Below are the code and all the weights of a small trained network. Each question names an input and a target symbol and asks about switching units off, where a switched-off unit gives its printed mean instead of its output.

import numpy as np


def w(rows, s, z=0):
    codes = np.array(rows[::2]) - 128.0
    scale = np.full(codes.shape[1], s)
    scale[-1] = z or s
    return codes * scale


def norm(h):
    return h / np.sqrt((h * h).mean(-1, keepdims=True) + 1e-5)


def f(y):
    return y / 2 * (1 + np.tanh(0.7978845608 * (y + 0.044715 * y**3)))


def softmax(a):
    e = np.exp(a - a.max(-1, keepdims=True))
    return e / e.sum(-1, keepdims=True)


def log_softmax(a):
    a = a - a.max(-1, keepdims=True)
    return a - np.log(np.exp(a).sum(-1, keepdims=True))


def net(x, mask):
    ids = ['ΓΔΘΨαβζηξπτφω'.index(c) for c in x.split()]
    T = len(ids)
    res = E[ids] + P[:T]
    u = 0
    for l in range(2):
        r = norm(res)
        for j in range(2):
            rows = slice(2 * j, 2 * j + 2)
            q, k, v = (r @ M[l][rows].T for M in (Q, K, V))
            z = softmax(np.where(np.tri(T) > 0, q @ k.T / 2**0.5, -1e9)) @ v
            o = O[l][rows]
            res = res + np.where(mask[u + j], z, o[:, -1]) @ o[:, :-1]
        u += 2
        y = f(norm(res) @ A[l][:, :-1].T + A[l][:, -1])
        res = res + np.where(mask[u : u + 12], y, B[l][:, -1]) @ B[l][:, :-1]
        u += 12
    return log_softmax(norm(res)[-1] @ U[:, :-1].T + U[:, -1])


Q, K, V, O, A, B = {}, {}, {}, {}, {}, {}
E = w([
[123,127,146,64,135,132,147,175,71,114],'Γ',
[194,151,84,81,159,93,155,144,92,92],'Δ',
[168,111,131,163,191,113,109,177,164,109],'Θ',
[157,151,96,113,162,148,167,113,116,95],'Ψ',
[116,166,93,161,141,173,114,162,141,95],'α',
[88,110,253,122,176,145,155,159,169,136],'β',
[149,85,125,138,172,174,164,92,81,90],'ζ',
[133,129,159,75,127,163,184,103,160,145],'η',
[128,127,72,106,130,85,78,154,107,117],'ξ',
[146,141,134,103,169,170,190,107,162,100],'π',
[127,125,85,96,157,212,158,196,118,117],'τ',
[106,174,157,97,131,135,208,70,125,128],'φ',
[147,147,135,120,137,107,185,104,137,80],'ω',
],0.025)
P = w([
[180,146,33,214,122,30,251,170,83,230],'0',
[186,217,96,89,221,40,46,52,150,99],'1',
[107,83,65,204,108,67,228,173,102,200],'2',
[168,187,154,35,142,104,80,123,140,133],'3',
[110,52,69,162,115,90,175,174,104,153],'4',
[156,154,178,63,122,127,63,139,141,117],'5',
[88,23,84,141,112,127,119,158,125,131],'6',
[130,119,198,62,106,143,37,132,140,97],'7',
[87,39,37,99,117,102,102,121,131,99],'8',
],0.012)
Q[0] = w([
[202,236,180,111,129,171,1,69,157,110],'0.h1',
[90,54,82,16,218,106,151,154,150,36],'0.h1',
[184,140,187,119,95,113,32,65,162,169],'0.h2',
[164,160,142,43,199,139,134,131,105,41],'0.h2',
],0.0087)
K[0] = w([
[100,152,86,181,200,196,1,189,120,236],'0.h1',
[26,22,199,116,69,139,80,104,108,66],'0.h1',
[138,156,151,158,211,113,87,144,36,190],'0.h2',
[73,42,192,128,66,146,69,108,62,94],'0.h2',
],0.0082)
V[0] = w([
[157,94,122,92,189,89,92,109,103,254],'0.h1',
[188,67,119,159,51,88,73,211,189,41],'0.h1',
[146,91,103,117,94,116,121,43,144,159],'0.h2',
[123,121,83,149,131,213,93,169,94,107],'0.h2',
],0.008)
O[0] = w([
[224,192,122,130,183,184,89,127,55,215,91],'0.h1',
[233,133,140,126,13,114,172,214,140,140,113],'0.h1',
[188,33,130,130,107,111,180,106,122,178,44],'0.h2',
[105,120,124,203,176,207,112,116,2,61,5],'0.h2',
],0.0083,0.003)
A[0] = w([
[124,119,98,88,140,106,196,135,120,170,180],'0.n1',
[143,98,86,57,106,121,178,80,39,138,55],'0.n2',
[108,98,115,172,126,48,205,114,102,188,167],'0.n3',
[91,43,41,126,120,130,156,84,145,183,131],'0.n4',
[166,113,169,77,129,182,191,63,90,142,159],'0.n5',
[96,130,77,254,124,173,138,156,33,65,151],'0.n6',
[131,201,184,95,135,198,49,100,102,100,105],'0.n7',
[79,214,125,68,80,132,104,179,110,120,82],'0.n8',
[127,111,213,140,133,88,155,47,126,141,145],'0.n9',
[100,44,64,90,141,124,52,83,113,141,253],'0.n10',
[99,75,114,216,10,61,245,175,138,160,47],'0.n11',
[126,215,94,228,43,185,126,136,156,139,145],'0.n12',
],0.0093,0.0047)
B[0] = w([
[116,146,97,212,117,121,77,52,201,52,231],'0.n1',
[105,124,208,212,159,91,207,163,140,221,172],'0.n2',
[163,163,102,133,75,144,158,137,254,115,228],'0.n3',
[46,106,196,155,92,168,99,148,132,48,200],'0.n4',
[155,149,95,107,136,81,104,220,72,115,194],'0.n5',
[160,96,133,40,105,36,189,192,141,195,170],'0.n6',
[52,96,198,124,129,84,63,113,97,15,209],'0.n7',
[76,157,153,181,181,87,47,135,182,91,177],'0.n8',
[194,126,81,92,71,132,152,201,75,176,172],'0.n9',
[103,186,175,160,81,125,177,197,146,209,199],'0.n10',
[60,26,72,122,59,27,133,128,208,11,253],'0.n11',
[114,53,92,66,137,46,142,68,177,194,128],'0.n12',
],0.0073)
Q[1] = w([
[105,83,99,150,134,148,130,8,141,173],'1.h1',
[44,91,130,164,106,65,154,163,104,125],'1.h1',
[94,58,26,157,98,219,160,81,170,220],'1.h2',
[175,124,84,53,113,132,66,40,142,116],'1.h2',
],0.012)
K[1] = w([
[154,185,118,107,161,116,202,10,139,133],'1.h1',
[118,168,146,142,9,133,132,87,65,128],'1.h1',
[154,205,100,102,131,123,181,47,141,129],'1.h2',
[118,160,94,168,173,28,68,133,153,207],'1.h2',
],0.011)
V[1] = w([
[87,217,38,104,51,105,159,51,61,119],'1.h1',
[119,124,89,117,58,111,43,199,139,155],'1.h1',
[195,51,147,99,222,254,207,114,159,49],'1.h2',
[94,150,11,65,144,181,79,188,160,135],'1.h2',
],0.0074)
O[1] = w([
[7,55,106,127,135,153,110,139,68,132,51],'1.h1',
[123,109,68,178,162,145,121,104,148,167,230],'1.h1',
[144,131,129,79,209,180,186,143,161,143,3],'1.h2',
[117,173,69,142,124,226,106,223,160,120,148],'1.h2',
],0.014,0.0031)
A[1] = w([
[122,94,61,64,113,101,171,77,125,146,40],'1.n1',
[97,144,52,190,81,174,90,175,122,111,62],'1.n2',
[56,147,159,118,121,164,120,98,147,211,195],'1.n3',
[165,108,165,142,150,119,55,95,184,138,158],'1.n4',
[67,37,119,95,148,146,91,156,110,98,183],'1.n5',
[123,151,143,185,88,188,140,123,193,187,127],'1.n6',
[141,119,141,68,172,132,156,84,146,71,68],'1.n7',
[129,58,113,169,125,107,156,95,128,243,126],'1.n8',
[130,196,115,157,105,142,52,108,55,140,84],'1.n9',
[148,164,144,77,138,124,128,155,138,104,132],'1.n10',
[187,104,168,77,136,154,159,77,6,108,3],'1.n11',
[160,103,55,166,110,155,163,166,131,179,90],'1.n12',
],0.013,0.0059)
B[1] = w([
[153,205,119,78,89,105,71,188,145,162,163],'1.n1',
[129,47,144,91,126,134,203,95,160,199,215],'1.n2',
[181,137,69,208,137,153,157,94,54,92,142],'1.n3',
[118,125,190,153,90,109,228,112,68,156,206],'1.n4',
[173,191,62,142,73,67,173,79,132,79,253],'1.n5',
[170,120,130,84,154,135,40,165,47,41,178],'1.n6',
[75,113,170,148,132,175,81,200,98,250,173],'1.n7',
[66,155,196,154,182,217,26,55,172,145,165],'1.n8',
[108,114,180,173,88,175,136,237,152,94,210],'1.n9',
[113,63,82,156,171,166,138,71,143,117,225],'1.n10',
[143,30,88,71,145,160,220,228,59,116,167],'1.n11',
[49,94,145,72,153,127,96,126,43,109,173],'1.n12',
],0.011,0.0056)
U = w([
[137,92,85,44,142,124,183,158,31,134,175],'Γ',
[128,146,78,123,203,205,129,160,195,96,87],'Δ',
[137,167,108,26,113,75,61,139,130,198,150],'Θ',
[106,119,222,107,159,94,174,50,151,187,143],'Ψ',
[133,159,51,220,110,163,182,37,49,138,143],'α',
[104,170,100,110,164,104,148,136,118,136,43],'β',
[184,96,70,163,196,29,57,142,121,135,4],'ζ',
[139,164,123,201,40,170,153,214,109,208,89],'η',
[136,170,78,105,122,83,113,86,68,154,105],'ξ',
[138,160,173,90,112,114,34,112,61,22,124],'π',
[253,196,121,149,129,129,155,93,133,143,197],'τ',
[115,43,110,155,148,158,31,36,127,174,234],'φ',
[105,77,86,101,88,78,178,93,212,99,152],'ω',
],0.0066,0.0032)

Each question gives the input, a string of symbols that net reads in full, and the target symbol t.
The units are the heads (2 rows each of Q, K, V and O) and the neurons (one row each of A and B). Each row of codes is followed by its name. A weight is (code - 128) times the scale printed after its matrix; where a second scale follows, it is the last column's (O, A, B and U).
mask holds one flag per unit, layer by layer, with each layer's heads first. A switched-off unit (its flag False) gives its mean, the last column of its rows in O or B, instead of its output. The means were averaged over made-up inputs and are rounded, as every weight is.
A unit's drop is (log p(t) with every unit on - log p(t) with that unit switched off) / (log p(t) with every unit on - log p(t) with every unit switched off).
The circuit of an input: a set's keep is (log p(t) with only the set's units on - log p(t) with every unit switched off) / (log p(t) with every unit on - log p(t) with every unit switched off). Starting from the 12 units with the biggest drops (on a tie, the unit counted first), units are removed one at a time, each time the one whose removal leaves the highest keep (on an exact tie, the one counted first), for as long as the keep stays at least 0.8.
circuit, biggest first: the units of the circuit, biggest drop first
most important unit: the unit with the biggest drop
top k neurons: the k neurons with the biggest drops, biggest first
k most important neurons of layer l: the k neurons of layer l with the biggest drops, biggest first
input ω Θ ω φ α α, target ω: circuit, biggest first => [1.n2]
input Γ Γ ζ Θ Ψ, target Ψ: top 3 neurons => [0.n2, 0.n6, 1.n8]
input ω ζ ξ Γ ω π, target π: circuit, biggest first => [0.n7, 0.h2, 1.n2]
input π τ φ, target α: top 2 neurons => [1.n3, 0.n11]
input ω ξ ω α Θ ζ Γ, target Ψ: circuit, biggest first => [1.h2, 0.n2, 0.n11]
input ω ω Γ Γ Γ ξ ζ ζ, target Γ: top 2 neurons => [1.n11, 0.n5]
input ξ β Γ α ω ω Θ π Γ, target Δ: 3 most important neurons of layer 0 => [0.n2, 0.n10, 0.n11]
input Γ ω φ ζ ω ξ Θ η, target τ: circuit, biggest first => [1.h1, 0.n11]
input π ζ α ω Θ ζ ω ω, target Γ: 2 most important neurons of layer 0 => [0.n3, 0.n7]
input Θ ζ η, target π: circuit, biggest first => [1.n6, 0.h1, 0.n11]
input ω Ψ ξ ζ Γ, target φ: top 2 neurons => [1.n8, 0.n4]
input η ω Ψ ζ η Ψ ζ α ζ, target Ψ: top 2 neurons => [0.n12, 0.n10]
input ω Δ ω ω Γ Θ φ, target α: circuit, biggest first => [0.h1, 1.n3, 0.n11]
input ξ η Γ, target φ: most important unit => 0.h1
input ω β β ω α ω Γ ω, target π: circuit, biggest first => [0.h2, 0.n7]
input ζ ω ξ η ω ω, target η: top 2 neurons => [1.n9, 0.n11]
input Γ ζ ζ η Γ, target π: top 3 neurons => [0.n6, 1.n6, 0.n7]
input α ξ ω Θ ω ω Θ Γ η, target π: top 3 neurons => [1.n6, 0.n11, 0.n10]
input Γ φ Θ ω Γ ω ω τ, target Δ: 2 most important neurons of layer 0 => [0.n11, 0.n8]
input φ φ Γ ω φ ζ π, target α: top 3 neurons => [1.n3, 1.n5, 0.n11]
input ω φ ω η β ω, target Ψ: most important unit => 0.h2
input Γ ω Γ Γ ω β Θ α ξ, target φ: top 2 neurons => [0.n10, 1.n8]
input ω ω ζ Θ η Γ Θ, target π: top 3 neurons => [1.n6, 0.n10, 0.n11]
input η Ψ Δ, target π: 3 most important neurons of layer 1 => [1.n6, 1.n12, 1.n10]
input ω ω Γ ω Θ ω ζ η, target Γ: top 3 neurons => [1.n11, 0.n5, 0.n3]
input ζ π Γ φ, target π: 2 most important neurons of layer 0 => [0.n7, 0.n8]
